Here is a tiny trained network, its code and every weight. The questions are about switching its units off for an input and a class, where a switched-off unit gives its printed mean instead of its output.

import numpy as np


def w(rows, s, z=0):
    codes = np.array(rows[::2]) - 128.0
    scale = np.full(codes.shape[1], s)
    scale[-1] = z or s
    return codes * scale


def f(y):
    return np.maximum(y, 0)


def log_softmax(a):
    a = a - a.max(-1, keepdims=True)
    return a - np.log(np.exp(a).sum(-1, keepdims=True))


def net(x, mask):
    res = np.array(x, float).reshape(1, 6) / 4 @ E
    y = f(res @ A[0][:, :-1].T + A[0][:, -1])
    res = res + np.where(mask, y, B[0][:, -1]) @ B[0][:, :-1]
    return log_softmax(res[-1] @ U[:, :-1].T + U[:, -1])


A, B = {}, {}
E = w([
[90,172,134,167,80,166,168,228,98,209,145],'x0',
[162,117,186,194,167,214,62,159,121,208,15],'x1',
[198,116,145,166,124,215,101,67,84,182,205],'x2',
[58,125,209,131,139,161,196,43,75,119,106],'x3',
[66,64,190,110,158,180,149,221,252,46,223],'x4',
[41,180,132,193,174,108,32,83,132,142,159],'x5',
],0.011)
A[0] = w([
[162,88,58,115,68,189,130,46,112,139,225,89],'n0',
[141,185,35,122,87,92,109,73,48,192,52,28],'n1',
[221,81,132,62,66,87,254,155,82,114,140,89],'n2',
[179,193,119,130,124,83,154,87,85,108,115,2],'n3',
[82,142,220,123,116,123,218,31,54,100,132,63],'n4',
[28,211,88,155,161,59,76,102,83,101,248,95],'n5',
[209,170,11,121,75,108,60,147,184,126,171,100],'n6',
[158,50,67,25,200,91,55,7,145,57,98,84],'n7',
[35,173,87,56,92,38,161,157,177,82,5,122],'n8',
[53,242,71,143,36,152,190,202,90,198,160,40],'n9',
[93,224,126,146,156,90,77,103,119,153,145,59],'n10',
],0.0088,0.0066)
B[0] = w([
[177,167,135,200,107,161,142,101,138,191,162,186],'n0',
[96,109,158,87,145,155,152,168,208,126,188,234],'n1',
[107,77,165,96,150,122,36,114,164,198,49,205],'n2',
[61,118,135,108,120,174,125,140,162,138,168,164],'n3',
[115,223,141,147,152,54,121,230,116,71,115,201],'n4',
[127,72,143,113,183,111,104,93,161,180,58,218],'n5',
[135,208,162,138,163,93,158,255,105,98,93,205],'n6',
[74,80,73,128,83,175,132,161,45,130,135,223],'n7',
[178,168,148,169,45,135,132,96,117,201,193,248],'n8',
[85,97,63,135,84,207,127,114,64,66,114,205],'n9',
[135,100,151,102,139,126,71,119,107,165,117,177],'n10',
],0.011,0.017)
U = w([
[102,101,163,127,137,117,54,117,142,181,43,81],'0',
[56,96,164,102,127,144,153,160,225,96,251,117],'1',
[81,108,63,143,96,166,128,133,37,101,126,110],'2',
[110,222,149,140,142,75,131,187,92,110,102,98],'3',
[161,175,151,192,92,127,116,91,96,194,200,129],'4',
[105,122,134,142,134,112,129,125,129,167,93,252],'5',
[151,137,115,137,114,115,176,99,79,122,121,126],'6',
[163,154,109,118,165,87,206,84,134,103,147,105],'7',
],0.012,0.018)

Each question gives the input, the list of numbers given to net, and the class t.
The units are the neurons (one row each of A and B). Each row of codes is followed by its name. A weight is (code - 128) times the scale printed after its matrix; where a second scale follows, it is the last column's (A, B and U).
mask holds one flag per neuron, in row order. A switched-off neuron (its flag False) gives its mean, the last column of its row in B, instead of its output. The means were averaged over made-up inputs and are rounded, as every weight is.
A unit's drop is (log p(t) with every unit on - log p(t) with that unit switched off) / (log p(t) with every unit on - log p(t) with every unit switched off).
The circuit of an input: a set's keep is (log p(t) with only the set's units on - log p(t) with every unit switched off) / (log p(t) with every unit on - log p(t) with every unit switched off). Starting from all 11 units, units are removed one at a time, each time the one whose removal leaves the highest keep (on an exact tie, the one counted first), for as long as the keep stays at least 0.8.
circuit, biggest first: the units of the circuit, biggest drop first
k most important neurons: the k neurons with the biggest drops, biggest first
drop of u: that unit's drop, to one decimal
input [-4,0,-2,-8,-4,4], class 3: circuit, biggest first : [n6]
input [-4,8,6,-6,5,-6], class 5: 4 most important neurons : [n8; n1; n4; n2]
input [8,2,6,8,4,7], class 2: 3 most important neurons : [n9; n2; n6]
input [3,7,-8,2,5,-5], class 4: circuit, biggest first : [n8; n5]
input [-1,-4,1,-6,-4,5], class 3: 2 most important neurons : [n6; n2]
input [4,-2,-4,2,1,-5], class 0: 2 most important neurons : [n2; n7]
input [3,0,0,-4,-7,5], class 1: 2 most important neurons : [n1; n2]
input [-1,-7,-1,-2,2,1], class 5: 2 most important neurons : [n5; n1]
input [6,4,-4,-3,-6,2], class 1: 2 most important neurons : [n1; n7]
input [6,-8,-4,-3,1,-5], class 5: 2 most important neurons : [n2; n7]
input [-6,-1,5,-3,4,6], class 0: 4 most important neurons : [n5; n8; n9; n1]
input [0,3,7,7,-1,-6], class 3: 3 most important neurons : [n4; n8; n5]
input [3,7,-4,8,1,-7], class 3: 3 most important neurons : [n4; n5; n10]
input [5,-4,-6,5,-6,6], class 0: circuit, biggest first : [n5]
input [5,-2,-3,-5,-1,4], class 2: 3 most important neurons : [n9; n4; n2]
input [3,5,-1,0,4,-6], class 0: 3 most important neurons : [n1; n2; n8]
input [-5,-1,5,-8,-4,-7], class 3: 3 most important neurons : [n6; n5; n10]
input [8,-7,0,-8,-4,-3], class 2: 3 most important neurons : [n9; n4; n3]
input [-3,-2,3,-1,3,5], class 0: drop of n8 : 0.3
input [-1,6,-7,-2,-7,-2], class 1: drop of n1 : 0.8
input [-1,-4,8,-8,5,1], class 3: circuit, biggest first : [n6]
input [8,7,-4,-3,-8,-2], class 1: drop of n7 : 0.2
input [-8,3,6,-4,2,2], class 2: drop of n7 : 0.8
